In the rows, zero is written as 128.
[119 119 156 152 144 118 144 132 110 124 131 108 136 131 139 138 124 129
 127 140 105 130 125 142 127 123 121 140 120 138 125 138 138 144 136 121]	Zul
[ 88 187  58 104 148 104 145 185 108 135 119 106 159 116 138 150  89  93
 214 161 126 152 154  58  83 157  97 153 187 179 161 143 192  87 177 202]	kogoz
[133 116 119 137 150 137 146 127 124 129 117 117 139 120 112 135 166 112
 144 115 131 121 129 168 133 120 154 119 143 135 116 118 134 160 151 115]	Zesug
[117 124 147 139 125 107 138 131 133 122 114 102 122 131 101 147 132 103
 134 124 122 113 129 161 128  92 164 126 139 148 120 156 136 129 117 132]	kogoz
[127 137 145 136 130 115 134 133 130 114 132 104 133 136 110 135 120 131
 134 128  99 119 129 155 132 113 144 119 139 140 117 158 133 129 133 119]	kogoz
[130 112 143 153 142 109 138 132 119 121 112 114 140 152 153 138 138 126
 120 133 134 128 136 139 121 122 119 138 142 132 118 142 142 149 106 128]	leso
[128 116 140 142 125 129 131 124 108 116 128 143 129 138 114 115 133 117
 103 142 106 114 127 132 146 100 118 145 119 130 120 105 120 143 118 122]	Zul
[151 132 185 105 134 156 118 146 141  89 140 137 137 185 166  56 169 180
  96  85  95  92 157 141 132 124  95 120  63 133 104  86  74 157  93 145]	leso
[140 106 129 121 147 140 159 145 149 141 100 142 130 125 114 134 214  98
 171 102 111 142 124 200 149 128 166 118 121 126 135 110 138 158 150  86]	Zesug
[148 104 145 141 127 112 114 136 115 118 115 143 145 140 135 117 131 117
 108 126 122 119 139 134 161 120 134 123 150 127 121 115 129 138  99 138]	leso
[131 117 169 118 122 118  83 126 134 127  92 158 125 157 164  96 124 125
  77 147 126 112 136 118 133 130 111 141 137 137 110 126  98 135  63 169]	leso
[111 109 167 153 143 103 137 131 125 122 143  97 137 132 145 134 144 113
 135 129 101 117 135 131 127 114 124 135 133 139 111 139 129 130 132 111]	Foz
[138 112 134 127 131 123 131 133 112 121 134 147 133 126 122 121 144 122
 111 138 102 118 134 137 152 107 126 133 120 136 124 112 125 145 109 129]	Zul
[136 131 134 109 122 114 133 136 134 113 123 144 121 142 106 120 122 107
 127 129 122 119 136 145 154 102 140 131 139 127 126 131 127 115 117 129]	kogoz
[139 135 182 167 120 131 133 139 119 125 124 123 156 158 150 113 157 120
 152 118 106 123 144 133 156 141 189  89 118 155 150 108 100 121 114 126]	duvu
[118 109 147 145 141 109 142 136 131 117 140 107 139 136 167 138 136 112
 130 143 127 113 127 152 144 127 129 131 152 119 108 133 134 145 139 131]	gop
[121 132 128 112 121 121 114 136 134 133 128 136 128 135 123 127 113 111
 125 138 104 124 133 134 142 113 127 141 140 136 133 124 131 121 124 163]	goru
[128 114 164 145 109 109 116 115 132 127 144 118 117 107 137  97 145  84
 131 141  85 123 122 109 170  75 162 140 130 121 124 122 125 106 103 121]	Foz
[125 124 125 125 127 147 131 127 126 117 136 121 139 116 105 134 137 128
 126 108 128 124 122 155 115 130 136 126 122 144 135 129 130 153 148 125]	goru
[115 122 159 165 140 115 133 127 128 126 135  97 129 135 141 126 141 123
 142 128 113 130 139 116 126 109 130 138 135 141 118 128 129 134 122 117]	Foz
[130 120 133 163 132 147 137 128 115 138 126 129 132 123 109 124 164 123
 128 121 109 129 119 136 123 106 136 128 119 145 128 116 126 150 125 105]	Zul
[139 101 148 109 143 116 131 137 131 123 141 156 117 122 110 137 133 115
 124 105 126 121 135 166 161 118 148 124 121 119 124 105 121 136 143 139]	Zesug
[141 125 118 121 117 153 123 125 126 125 132 121 145 112 109 103 141 114
 118 110 116 138 135 178 137 142 147 126 142 129 112 124 131 148 151 120]	goru
[133 114 139 137 131 106 125 130 129 112 137 122 127 138 130 113 151 121
 121 128 100 117 143 123 159 104 131 130 137 127 121 126 108 116 111 115]	Foz
[ 94  77 152 187 189  84 125 152 114 133 195 103 163 102 135 170 124 114
 147  81  72  84 184 145 172  67 133 133 127 139  69  73 121 150  68 120]	Foz
[135 118 112 162 139 148 138 125 119 134 129 137 117 124 100 130 160 121
 124 119 124 132 119 159 121  98 133 128 123 151 126 123 130 157 135 116]	Zul
[150 136 132 126 145 143 138 150 127 113 161 156 118 160 133 101 130 106
 129 135 111 116 126 175 135 114 124 130 153 136 107 132 117 135 152 106]	kogoz
[142 121 138 129 140 123 126 151 115 110 120 129 130 145 146 115 124 117
 129 117 133 123 146 148 156 125 135 138 130 131 131 119 142 139 103 139]	leso
[133 134 126 137 117 106 136 132 123 129 102  96 148 148 164 147 140 142
 115 153 102 123 120 111 142 158 125 116 152 115 129 164 132 116 120 113]	gop
[129 130 127 104 108 110 113 132 118 111 128 132 136 140 116 124 144 121
 104 139 110 105 140 117 167 118 122 139 142 108 119 106 127 125 104 140]	gop
[135 119 132 111 124 106 132 137 122 115 132 148 135 142 104 132 115 106
 126 134 111 112 136 141 153 119 138 119 149 133 122 133 129 121 127 142]	kogoz
[125 130 135 109 120 129 118 130 129 128 144 140 126 123 105 121 128 112
 118 124 112 128 126 135 133 111 134 142 134 132 133 121 124 128 125 149]	goru
[134 112 148 136 125 122 127 138 110 129 123 146 126 133 109 127 146 108
 119 135 109 128 132 137 152 106 134 139 125 136 136 108 129 133 121 129]	Zul
[109 140 157 152 144 113 144 124 109 134 118 104 132 134 159 145 121 115
 127 141 105 150 118 146 112 140 135 131 143 155 125 157 110 123 124 125]	duvu
[138 101 168  81 154 121 142 135  96 125 191 147 136 109  82 140 165 104
 134 105 105  83 115 126 143  87 151 114 125 129 129 103 108 138 140 155]	Zesug
[124 135 121 152 139 136 130 134 109 132 137 123 124 126  83 135 172 130
 136 123  97 139 119 147 115 111 132 137 125 149 139 135 127 145 134 114]	Zul
[126 120 127 139 132 133 134 133 131 128 128 118 128 135 133 138 156 121
 125 118 131 110 120 147 132 132 137 117 135 131 120 132 127 143 133 131]	gop
[140 132 145 142 142 113  99 130 122 113 137  99 124 131 157 132 150 105
 130 139 146 138 124 158 135 119 144 137 169 136 134 150 137 126 142 159]	gop
[124 112 152 149 149 138 171 136 125 114  83 102 140 133 129 134 149 120
 138 114 137 126 118 159 138 138 143 125 144 122 124 122 116 151 168  83]	Zesug
[136 134 139 138 152 146 111 106 113 111 138 118 128  78 125 137 137 120
 123  86 171 117 113  89  99  88 106 144  92 150 145 111 153 129 110  98]	Foz
[127 136 162 131 133 115 135 130 121 116 129 112 134 136 126 136 126 119
 132 128 107 124 124 135 123 105 132 136 134 139 121 143 133 129 116 116]	kogoz
[114 130 172 138 141 115 141 132 120 126 151 121 135 126 144 131 139 116
 127 141 109 139 133 167 118 136 144 128 140 146 113 145 109 134 133 108]	duvu
[127 135 141 137 143 143 141 129 123 120 128 112 132 128 125 130 158 126
 133 120 126 135 134 191 117 131 147 113 126 158 122 140 111 146 139 102]	duvu
[138 115 139 160 131 152 144 128 117 131 134 135 133 113  99 119 172 126
 124 106 134 140 121 148 114 126 143 125 114 139 128 119 128 156 142  92]	Zul
[118 126 164 136 144 114 143 129 119 126 146 118 136 128 146 139 135 119
 124 147 109 135 131 174 120 132 141 121 144 152 109 149 113 141 132 114]	duvu
[134 118 138 139 131 132 126 132 114 121 127 143 126 135 112 111 143 111
 116 138 107 121 127 146 151 101 127 138 128 134 128 109 122 139 129 127]	Zul
[116 143 101 153 117 149 155 123 106 144 139 109 114 135  92 134 175 100
 133 101  93 127 103 143 111 124 146 138 132 142 105 120 142 162 133 136]	gop
[175 196 169   4  96 116 150 188 121 126 229 120 126  98  88  65 166 127
 161 165   6  77 146 117 212  82 200 118 121  98 131 138 182  82 128 109]	Zesug
[134  94 112 120 119 143 142 135 141 132 128 121 104 104  86 140 184 125
 152 108 124 167 132 168 116 117 132 117 121 144 140 136 140 139 183  99]	Foz
[135 109 120 152 131 148 141 124 118 128 113 133 134 116 105 129 158 126
 123 130 116 131 118 147 131 101 122 123 123 142 128 114 129 158 139 102]	Zul
[116 129 121 120 122 121 145 128 127 113  94 117 145 121  98 158 132 126
 133 114 123  95 130 123 129  95 131 122 105 147 130 124 149 140  97 105]	kogoz
[146 101 110 186 164 120 139 144 127 100 158 145 111 143 158 146 110 127
 105  96 121 118 115 231 143 164 154 107 127 142 110 154 110 159 184 115]	Zesug
[130 132 150 138 136 143 141 132 121 122 124 117 133 120 126 129 147 124
 134 123 137 141 135 164 123 123 151 110 138 159 129 128 110 140 140 111]	duvu
[143 111 131 132 128 125 115 140 117 121 119 138 130 141 128 117 141 115
 123 126 116 129 136 145 155 114 136 130 141 127 131 123 129 136 108 135]	leso
[140  97 147 127 117 137 133 127 122 139 108 138 151  96  93 142 179 147
 115 122  97 145 115 121 112 116 103 103 122 141 135 119 124 138 158  98]	Zul
[152 123 175 197 129 117 128 114  97 114 145 135 131 150 141 133 123 154
 104  79  62 157 108 145 156 167 161 123 102 114 120 111 104 154 122  99]	Zesug
[144 131 136  96 123 115 122 132 138  97 133 144 121 149  90 110 138 118
 123 134 119 117 145 172 160  95 135 132 140 123 120 128 127 129 125 124]	kogoz
[117 132 173 145 136 119 144 135 125 125 135 117 129 129 153 127 139 117
 127 140 110 145 129 174 119 140 150 124 140 152 115 151 109 134 137 110]	duvu
[118 128 143 118 124 131 122 133 133 130 148 152 128 131 110 124 119 113
 125 120 115 125 128 133 134 119 129 146 125 126 133 110 128 133 127 138]	goru
[117 139 144 129 140 135 121 144 110 119 169 117 114 127 141 130 108 103
 120 119 114 124 120 173 110 133 146 159 124 150 125 149 132 141 137 146]	goru
[115 111 161 131 130 107 129 129 124 128 147 117 147 130 165 145 138 129
 115 145  90 103 115 114 138 129 118 122 135 118 110 133 118 136 114 129]	gop
[129 122 135 146 190  99 137 142 141 112 170 117 148 145 194 133 155 100
 191 137 148 135 163 186 139 146 127 153 123 125 126 140 190 149 127  90]	Foz
[133 100 198 166 153  88 169 193 106 133 180 118 138 136 114 103 164 105
 109  76  83 143 166 183 170 169 196 136 198  98  72 123  55 115 150  89]	Zesug
[126 133 150 115 116 112 132 121 125 101 128 123 139 125  98 122 136 114
 146 133  92 118 128 135 161  92 154 135 123 124 132 122 139 139 100 114]	kogoz
[110 129 151 128 130 118 135 134 130 127 142 124 140 125 130 136 114 118
 121 127 113 124 123 139 115 136 125 144 133 135 121 138 136 138 137 132]	goru
[129 133 133 136 114 147 147 133 131 117 101  95 133 128  68 126 134 133
 137  93 132 104 134 133 143  91 161 104 120 133 134 126 117 116 131  98]	kogoz
---
[128 119 109 138 153 108 105 119 147 106 131 122 113 151 154 132 130 138
  96 126 115 140 110 116 116 145 153 109 131 142 137 110 142 152 115  81]	rud
[118 112 124 156 163 126 129 152 128 126 144 133 112 143 125 132 141 109
 107 119 140 130 133 142 138 124 127 117 120  96 146 128 140 119 133 121]	vibuk
[ 99 130 127 154 137 131 139 146 127 125 134 125 110 136 139 130 138 141
 127 120 123 103 132 123 127 126 117 110 144 137 141 142 107 124 121 123]	Monir
[116 117 122 123 134 128 139 112 139 125 110 131 102 129 164 128 149 109
 142 131 135 114 112 138 121 148 120 120 143 120 143 128 109 132 134 143]	Nenep
[103 134 120 150 119 149 121 172 149 129 102 109 138 136 114 117 130 110
 113 117 140 131 154 131 139 140 114 132 119 106 110 122 160 142 147 178]	razi
[101 117  94 139 116  98 128 146 143 137 153 117 128 131 116 119 131 123
 114 112 136 119 143 131 118 140 130 118 114 128 127 138 126 128 125 131]	Monir
[141 153 127 141 159 147  99 121 126 101 140 145 125 119 136 155 116  94
 144 128 151 129 139 140 148 130 124 120 142 107 138 116 178 153 149 139]	vibuk
[118 138 126 142 133 130 118 139 137 134 155 113 128 144 136 148 125 130
 147 133 120 109 134 164 133 125 117 147 137  94 136 147  99 114 137 133]	vibuk
[103 143 131 163 142 127 138 152 127 123 122 143 130 134 135 119 137 137
 101 113 149 139 134 122 119 121 123 122 148 112 121 122 133 122 127 117]	Kevo
[117 119 119 115 120 126 107 159 157 139 125  96 126 154 152 133 135 144
 128 133 132 119 114 145 124 144 119 123 138 100 115 129 119 142 103 121]	rud
[ 96 112  54 132 138 110 107 164 130 145 193  86  98 161 100 148 152  98
 131 138 105 111 140 148 101 162 113 128 143 159 113 107 116 121 159 158]	piti
[113 103 140 125 122 126 106 252 140 181 119 136 126 157 155 146 146 124
 120 150 174 189 147 127  69 130 102 115 179  70 135 135 134 192 143 157]	piti
[ 94 133 121 152 137 139 154 151 131 118 126 133 131 123 145 111 139 142
 126 109 131 106 114 144 135 111 124 108  99 120 138 126 127 133 134 115]	piti
[124 112 145 133 124 145 121 125 123 114 149 142 125 142 121 125 123 135
 124 129 117 143 132 100 122 102 132 132 133 155 115 119 135 118 118 114]	fozel
[109 127 105 119 119 132 129 135 129 133 130 136 117 114 143 120 144 118
 126 138 115 118 121 133 107 116 125 117 136 115 146 141 131 131 136 149]	Mopa
[105 105 129 175 136 133 110 179 133 126 124 139 131 134 127 134 128 117
 116 132 123 131 153 107 140 110 138 119 123 117 132 135 157 145 134 121]	razi
[108 111 140 139 122 130 131 158 134 134 130 112 127 127 123 127 125 112
 130 130 120 126 141 136 130 130 118 120 112 102 155 131 115 125 121 140]	piti
[120 110 109 149 169 147 160 137 149 119 119 125  83 152 148 129 139 137
 112 125 126 137 133 115 112 108 126 114 138 106 158 119 132 133 118 121]	Nenep
[121 109 133 141 130 135 125 135 134 124 130 134 141 157 149 109 142 122
 108 120 125 131 121 122 120 131 124 124 133 121 120 120 118 113 136 129]	vibuk
[105 143 125 148 147 131 133 125 134 121 117 131 119 125 155 130 140 123
 122 126 127 110 122 137 123 134 123 122 131 116 144 120 124 129 135 147]	tebo
[139 128 159 138 143 158 131 136 111 141 112 120 101 105 152 110 126 137
 138 149  85 122 101 144 138 105  98 140 145  84 168 138  84 122 147 166]	Kevo
[114 108 132 137 129 130 126 196 148 140 131 118 124 137 127 125 122 125
 131 134 130 139 140 126 133 115 131 121 117  92 145 137 135 124 113 110]	leme
[104 104 128 135 113 146 126 170 149 125 157 123 127 171 144 127 114 109
 121 129 121 139 138 140 116 128 125 145 133 114 125 127 128 131 138 156]	Nenep
[118 114 103 147 145 133 138 145 143 120 140 147 116 147 137 130 129 131
 114 126 127 135 127 130 121 125 140 131 127 136 123 122 144 140 142 126]	Nenep
[ 91 118  94 142 143 126 122 147 143 126 159 124 104 158 118 129 137 119
 114 133 130 136 146 124 120 123 130 123 134 123 122 118 147 130 115 124]	fozel
[132 135 149 142 134 135 117 111 107 114 130 136 124 146 157 129 138 124
 115 117 119 117 123 130 128 138 119 127 145 121 137 132 115 122 142 141]	vibuk
[101 118 121 131 126 138 118 171 145 144 139 110 137 137 130 138 123 134
 127 139 122 131 142 127 111 123 129 130 132 116 135 120 124 112 116 144]	tebo
[ 99 115 141 138  97 108 121 160 155 143 127  88 138 138 154 122 116 140
 148 129 106 115 153 122 145 133 137 121 138 111 155 153  87 108 102 119]	Monir
[120 117 142 116 105 121 110 156 141 148 131 105 124 122 134 128 140 118
 119 132 110 128 130 134 120 125 121 130 129 112 149 151 102 116 120 156]	Mopa
[ 96 124 101 165 161 113 127 159 146 131 148 130 101 165 133 120 170 107
  82 119 132 115 124 127 113 120 109 106 141  97 129 134 136 134 106 120]	Mopa
[114 127 124 137 148 125 121 124 135 114 144 130 117 146 130 134 132 124
 120 127 125 136 126 128 135 127 139 124 125 140 124 119 137 137 129 118]	fozel
[ 94 126 108 151 148 134 132 147 139 123 143 126 125 134 126 118 135 120
 111 121 127 125 134 127 129 129 133 120 115 141 131 108 146 129 128 130]	tebo
[118 108 121 152 153 139 116 147 132 132 144 116  96 127 142  99 122  98
 111 132 117 128 128 134 160 112 117 121 133  83 151 120 147 146 120 154]	Kevo
[138 138 167 159 154 173 138 117 141  86 110 136 145 151 163 116 101 127
  99 110 123 103 130 137 178 118 125 130 112  99 122 120 158 159 119 184]	tebo
[114 111  88 154 149 113 133 145 138 140 129 148 115 139 132 125 154 132
  99 131 142 134 140 132 109 132 130 119 141  97 129 129 134 120 132 125]	vibuk
[113 119 112 120 127 128  99 136 130 146 136 119 107 126 149 122 153  92
 123 133 128 100 114 134 133 129 115 111 136 115 132 147 145 142 122 168]	Mopa
[ 96 122 185 158 113 147 130 200 110 173 115 100 136 176 143 121 136 146
  87 124 121 146 158 101 126 122  91 129 130  66 144 167  85 150  99 162]	Kevo
[193 124 244 140 172 156  77 154 118 120  92 139 168 120  71 171 112 136
  98 121 136 148  91  99 182 138 124 112  76 151 112 122 159 132  95  88]	rud
[121 143 119 137 123 126 113 155 148 144 136 105 135 136 124 132 135 136
 122 122 115 115 135 127 134 107 123 131 123 110 124 149 133 115 116 137]	Mopa
[131 144 150 160 153 125 130 107 111 113 125 153 120 135 162 142 136 139
 123 127 112 108 105 152 119 120 126 133 142  98 155 146  95 105 150 117]	vibuk
[132 131 115 125 151 129 115 129 132 121 125 120 111 121 144 133 152 109
 129 129 121 111 116 122 137 119 124 100 139 120 144 127 145 131 123 135]	Mopa
[ 99 147 113 133 136 129 119 124 148 130 121 110 105 140 164 110 158 116
 121 135 109 118 123 116 119 137 110 106 159 118 155 133 113 159 102 127]	Mopa
[ 86  98 135 159 153 123 147 170 143 125 150 129 110 168 171 108 133 117
 113 121 147 137 124 141 125 108 130 117 155 100 141 134 109 152 114  99]	Kevo
[130 118 154 129 109 128 138 117 104 129 113 138 136 158 167  91 137  99
  98 110 141 140 138 132 130 149 110 124 125  66 142 142 131 164 138 171]	vibuk
[106 144 132 145 118 117 122 159 145 131 121 133 132 131 141 132 135 127
 127 125 140 120 133 130 117 136 117 124 126  95 135 143 117 129 115 112]	leme
[125 128 125 137 120 130 111 173 149 139 141 118 113 143 100 133 114 118
 114 142 114 158 150 126  97 140 116 152 141 116 134 127 124 120 134 144]	leme
[105 128 133 131  98 120 139 147 123 142 123 104 142 138 151 124 126 134
 131 120 134 121 157 136 135 128 122 134 136  83 131 151 101 123 124 159]	Kevo
[116 102 112 136 145 120 124 144 121 127 124 137 119 158 140 104 149 126
  94 122 132 133  98 117 122 142 138 103 115 140 113 116 161 147 131  95]	rud
[113 114 127 135 123 132 107 182 135 147 131  97 120 133 120 123 123 134
 121 130 119 137 138 133 129 119 123 130 128 101 140 130 132 138 121 137]	razi
[105 110 127 125 131 126 129 126 129 124 131 132 119 146 158 122 150 118
 134 135 126 115 116 130 130 128 123 111 132 112 127 129 113 136 119 132]	fozel
[130 121 142 136 144 149 137 136 140 119 114 117 101 120 117 120 121 103
 129 131 128 141 133 135 121 126 111 124 138 112 156 109 136 120 132 152]	piti
[105 111 116 149 148 133 139 146 135 107 142 140 123 138 141 117 129 118
 112 125 121 122 114 148 127 133 133 112 123 133 136 111 131 144 140 127]	piti
[105 131 142 157 123 157 138 170 136 138 111 121 132 126 128 124 124 142
 124 134 108 120 142 126 128 108 104 124 113  84 152 136 116 119 118 151]	piti
[125 120 122 136 130 141 126  90 124 120 115 123 130 118 175 117 122 153
 128 136  97  85 118 120 156 119 134 117 141 117 134 138 102 127 104 147]	Kevo
[ 94  88 120 126 125 126 128 175 129 154 150 111 100 159 130 132 145 126
 118 144 119 134 140 136 117 120 119 126 133  93 138 143 106 123 113 151]	fozel
[111 114 124 154 149 132 118 150 143 119 131 110 117 147 125 109 128 110
 110 116 126 130 128 126 140 125 127 121 120 123 131 116 147 154 125 120]	razi
[108  99  95 139 143 126 118 167 148 144 151 104 108 147 159 130 141 131
 132 146 119 112 133 138 127 114 114 121 168  84 131 127 100 131 110 141]	Kevo
[118 112 128 141 157 127 125 126 129 128 116 122 117 129 164 117 141 122
 111 131 126 109 109 127 143 128 120 101 137  89 145 126 112 139 106 136]	Kevo
[113 120 120 137 124 130 120 143 125 122 136 128 122 151 136 124 133 138
 115 123 125 120 118 132 132 135 134 125 124 140 110 129 146 136 128 110]	rud
[108 121 116 159 147 119 136 179 135 123 136 143 113 148 123 121 138 127
  94 118 137 140 135 124 119 129 132 116 120 112 133 128 146 132 127 101]	leme
[129 146 112 125 139 118 113  94 171 101 135 126 128 127 136 115 119  95
 104 122 125 130 111 147 111 134 130 127 132 108 140 117 143 137 118 140]	Mopa
[108 147 133 140 110 138 108 174 140 127 137 141 155 129 115 160 123 137
 125 135 128 139 154 137 125 120 122 144 115  98 111 135 136 122 146 161]	fozel
[100 131 110 149 142 123 135 154 136 126 137 116 127 135 132 123 138 139
 108 116 120 129 138 125 129 130 140 122 117 135 136 110 133 118 129 125]	tebo
[ 90 115 135 177 152 104 116 157 135 139 146 142 117 173 182 140 142 102
 123 131 152 104 116 140 108 107 117 121 166  66 128 157 107 124 121 114]	Kevo
[102 146 118 161 139 130 129 152 136 119 134 134 130 131 123 124 130 134
 117 121 120 127 131 137 133 137 130 126 125 145 127 117 137 134 143 120]	piti
[ 95 128 111 155 150 122 139 145 136 138 125 114 120 151 151 116 142 141
 107 119 133 124 130 127 136 133 134 119 140 132 122 134 114 141 128 123]	Kevo
[114 112 154 139 129 124 112 172 132 136 161 126 137 156 115 153 115 127
 134 135 131 136 142 138 140 105 133 137 115  97 126 148 128 124 113 118]	fozel
[120 120 123 157 142 111 134 163 134 129 132 137 130 128 127 126 133 147
 111 115 131 126 132 119 132 119 132 106 121 119 137 136 129 129 124 107]	Monir
[122 132 142 129 122 139  99 188 132 133 152 120 136 144 118 135 131 125
  99 121 119 143 131 125 120 113 121 126 133 120 126 130 147 128 124 144]	Mopa
[122 118 134 135 127 147 121 153 127 139 137 118 125 154 150 133 126 130
 120 134 118 133 139 136 114 120 115 133 140  85 147 141 113 127 136 156]	vibuk
[135 132 144 141 141 123 114 151 122 132 111 136 118 126 138 132 155 106
 115 126 127 123 122 122 138 123 121 112 139 112 137 141 145 125 139 147]	Mopa
[119 144 125 134 124 127 111 173 150 141 139 114 136 133 144 127 131 126
 123 130 111 131 124 143 120 105 120 131 123  85 145 148 131 136 137 143]	Mopa
[114 122 109 149 140 117 121 154 143 120 148 134 135 127 125 122 124 131
 121 121 126 119 125 127 135 129 131 107 122 128 131 123 137 136 121 110]	Monir
